Below is a small trained network, with its code and all its weights. Each question gives an input and a class and asks what happens when units are switched off, that is, made to give their printed mean instead of their output.

import numpy as np


def w(rows, s, z=0):
    codes = np.array(rows[::2]) - 128.0
    scale = np.full(codes.shape[1], s)
    scale[-1] = z or s
    return codes * scale


def norm(h):
    return h / np.sqrt((h * h).mean(-1, keepdims=True) + 1e-5)


def f(y):
    return y / 2 * (1 + np.tanh(0.7978845608 * (y + 0.044715 * y**3)))


def log_softmax(a):
    a = a - a.max(-1, keepdims=True)
    return a - np.log(np.exp(a).sum(-1, keepdims=True))


def net(x, mask):
    res = np.array(x, float).reshape(1, 6) / 4 @ E
    u = 0
    for l in range(3):
        y = f(norm(res) @ A[l][:, :-1].T + A[l][:, -1])
        res = res + np.where(mask[u : u + 9], y, B[l][:, -1]) @ B[l][:, :-1]
        u += 9
    return log_softmax(norm(res)[-1] @ U[:, :-1].T + U[:, -1])


A, B = {}, {}
E = w([
[44,140,144,147,176],'x0',
[79,100,17,107,114],'x1',
[129,129,125,132,129],'x2',
[122,225,97,139,117],'x3',
[126,128,127,128,129],'x4',
[92,121,177,212,2],'x5',
],0.0068)
A[0] = w([
[135,69,127,161,156,4],'0.n1',
[235,109,113,124,105,48],'0.n2',
[160,124,228,149,173,46],'0.n3',
[188,190,206,153,158,11],'0.n4',
[140,245,146,112,148,68],'0.n5',
[227,107,123,131,103,31],'0.n6',
[180,133,123,108,221,28],'0.n7',
[130,40,197,93,157,134],'0.n8',
[34,128,192,162,216,59],'0.n9',
],0.012,0.0035)
B[0] = w([
[162,168,57,147,102,122],'0.n1',
[63,232,126,79,102,208],'0.n2',
[213,50,128,108,77,237],'0.n3',
[228,68,107,97,21,244],'0.n4',
[173,177,78,206,136,241],'0.n5',
[98,205,118,81,57,189],'0.n6',
[113,134,179,128,231,252],'0.n7',
[170,208,71,215,138,245],'0.n8',
[102,252,122,46,51,240],'0.n9',
],0.017,0.0041)
A[1] = w([
[77,129,71,160,151,148],'1.n1',
[168,176,100,153,123,11],'1.n2',
[69,70,20,72,117,69],'1.n3',
[105,88,117,129,115,201],'1.n4',
[166,145,73,221,120,47],'1.n5',
[147,66,130,106,152,249],'1.n6',
[129,121,113,9,90,76],'1.n7',
[99,36,54,84,132,88],'1.n8',
[106,98,191,186,71,187],'1.n9',
],0.014,0.0016)
B[1] = w([
[230,113,109,124,42,195],'1.n1',
[42,72,67,121,137,253],'1.n2',
[241,137,178,101,28,190],'1.n3',
[147,155,144,215,126,130],'1.n4',
[91,19,56,123,115,249],'1.n5',
[209,170,126,179,106,135],'1.n6',
[101,223,140,252,74,224],'1.n7',
[210,82,122,151,81,157],'1.n8',
[90,118,191,135,247,201],'1.n9',
],0.013,0.0051)
A[2] = w([
[153,118,188,179,236,89],'2.n1',
[88,86,20,147,107,40],'2.n2',
[90,176,214,159,200,223],'2.n3',
[126,104,139,77,122,57],'2.n4',
[39,222,145,5,62,24],'2.n5',
[53,70,181,156,71,140],'2.n6',
[60,60,63,20,130,248],'2.n7',
[3,90,204,202,115,151],'2.n8',
[98,162,42,224,105,129],'2.n9',
],0.011,0.0017)
B[2] = w([
[132,141,188,248,132,167],'2.n1',
[48,18,109,136,179,206],'2.n2',
[173,56,135,232,152,180],'2.n3',
[161,170,111,127,122,110],'2.n4',
[18,220,140,231,66,255],'2.n5',
[215,188,72,93,217,164],'2.n6',
[131,78,169,249,149,171],'2.n7',
[206,249,94,154,245,173],'2.n8',
[29,59,73,89,128,245],'2.n9',
],0.013,0.0062)
U = w([
[121,127,102,177,120,255],'0',
[49,209,147,118,86,111],'1',
[210,92,146,104,59,77],'2',
[161,158,166,151,249,109],'3',
[99,115,117,162,123,194],'4',
[65,48,80,108,158,69],'5',
[77,84,217,51,159,8],'6',
],0.012,0.0064)

Each question gives the input, the list of numbers given to net, and the class t.
The units are the neurons (one row each of A and B). Each row of codes is followed by its name. A weight is (code - 128) times the scale printed after its matrix; where a second scale follows, it is the last column's (A, B and U).
mask holds one flag per neuron, layer by layer. A switched-off neuron (its flag False) gives its mean, the last column of its row in B, instead of its output. The means were averaged over made-up inputs and are rounded, as every weight is.
A unit's drop is (log p(t) with every unit on - log p(t) with that unit switched off) / (log p(t) with every unit on - log p(t) with every unit switched off).
unit that matters most: the unit with the biggest drop
k most important neurons: the k neurons with the biggest drops, biggest first
k most important neurons of layer l: the k neurons of layer l with the biggest drops, biggest first
input [-4,8,-4,8,-7,-5], class 2: 2 most important neurons : 0.n8, 1.n3
input [-4,-1,-6,7,-5,1], class 5: unit that matters most : 0.n5
input [-4,1,-7,2,0,-8], class 3: 2 most important neurons : 0.n7, 0.n9
input [-4,-8,7,-8,3,8], class 2: 2 most important neurons : 0.n3, 0.n7
input [-2,5,-2,2,4,3], class 2: 4 most important neurons : 0.n8, 0.n5, 0.n9, 1.n3
input [-3,6,6,-8,-2,6], class 5: 2 most important neurons : 1.n5, 0.n8
input [7,-8,4,-3,-1,0], class 2: 3 most important neurons : 0.n3, 0.n4, 0.n2
input [-8,3,-4,7,4,0], class 1: 3 most important neurons : 0.n2, 0.n8, 0.n6
input [6,2,-2,-6,3,-1], class 1: 2 most important neurons : 0.n9, 0.n5
input [-5,-5,-3,-5,-3,3], class 1: 2 most important neurons : 0.n6, 0.n2
input [3,-4,0,3,-1,-5], class 3: 3 most important neurons : 0.n7, 0.n8, 1.n7
input [-8,8,5,-4,6,2], class 1: 2 most important neurons : 0.n2, 0.n6
input [7,6,1,5,5,1], class 1: 2 most important neurons of layer 0 : 0.n8, 0.n9
input [-7,4,6,8,1,7], class 5: unit that matters most : 0.n9
input [7,3,3,8,1,-2], class 5: 2 most important neurons : 0.n5, 0.n2
input [-7,-1,-4,6,-5,4], class 1: 3 most important neurons : 0.n2, 0.n8, 0.n6
input [2,5,6,-7,4,6], class 5: 2 most important neurons of layer 1 : 1.n5, 1.n1
input [-8,2,-6,7,7,5], class 1: 2 most important neurons : 0.n8, 0.n2
input [-7,8,-1,3,-1,-2], class 2: 3 most important neurons of layer 1 : 1.n3, 1.n8, 1.n2
input [3,4,-8,1,-7,-8], class 3: unit that matters most : 0.n7
input [6,-3,0,8,5,0], class 5: 3 most important neurons of layer 0 : 0.n5, 0.n2, 0.n6
input [-7,8,-7,-5,2,-4], class 2: 2 most important neurons of layer 1 : 1.n3, 1.n8
input [-6,2,0,-4,3,0], class 1: 2 most important neurons of layer 0 : 0.n2, 0.n6
input [-2,-4,-2,3,2,2], class 2: 2 most important neurons of layer 0 : 0.n4, 0.n8
input [5,6,1,5,-2,-7], class 3: 2 most important neurons of layer 1 : 1.n7, 1.n5
input [5,-8,-4,5,-2,-5], class 2: 2 most important neurons of layer 0 : 0.n4, 0.n3
input [3,7,0,6,0,8], class 3: unit that matters most : 1.n9
input [4,6,-4,0,0,7], class 3: 2 most important neurons of layer 1 : 1.n9, 1.n4
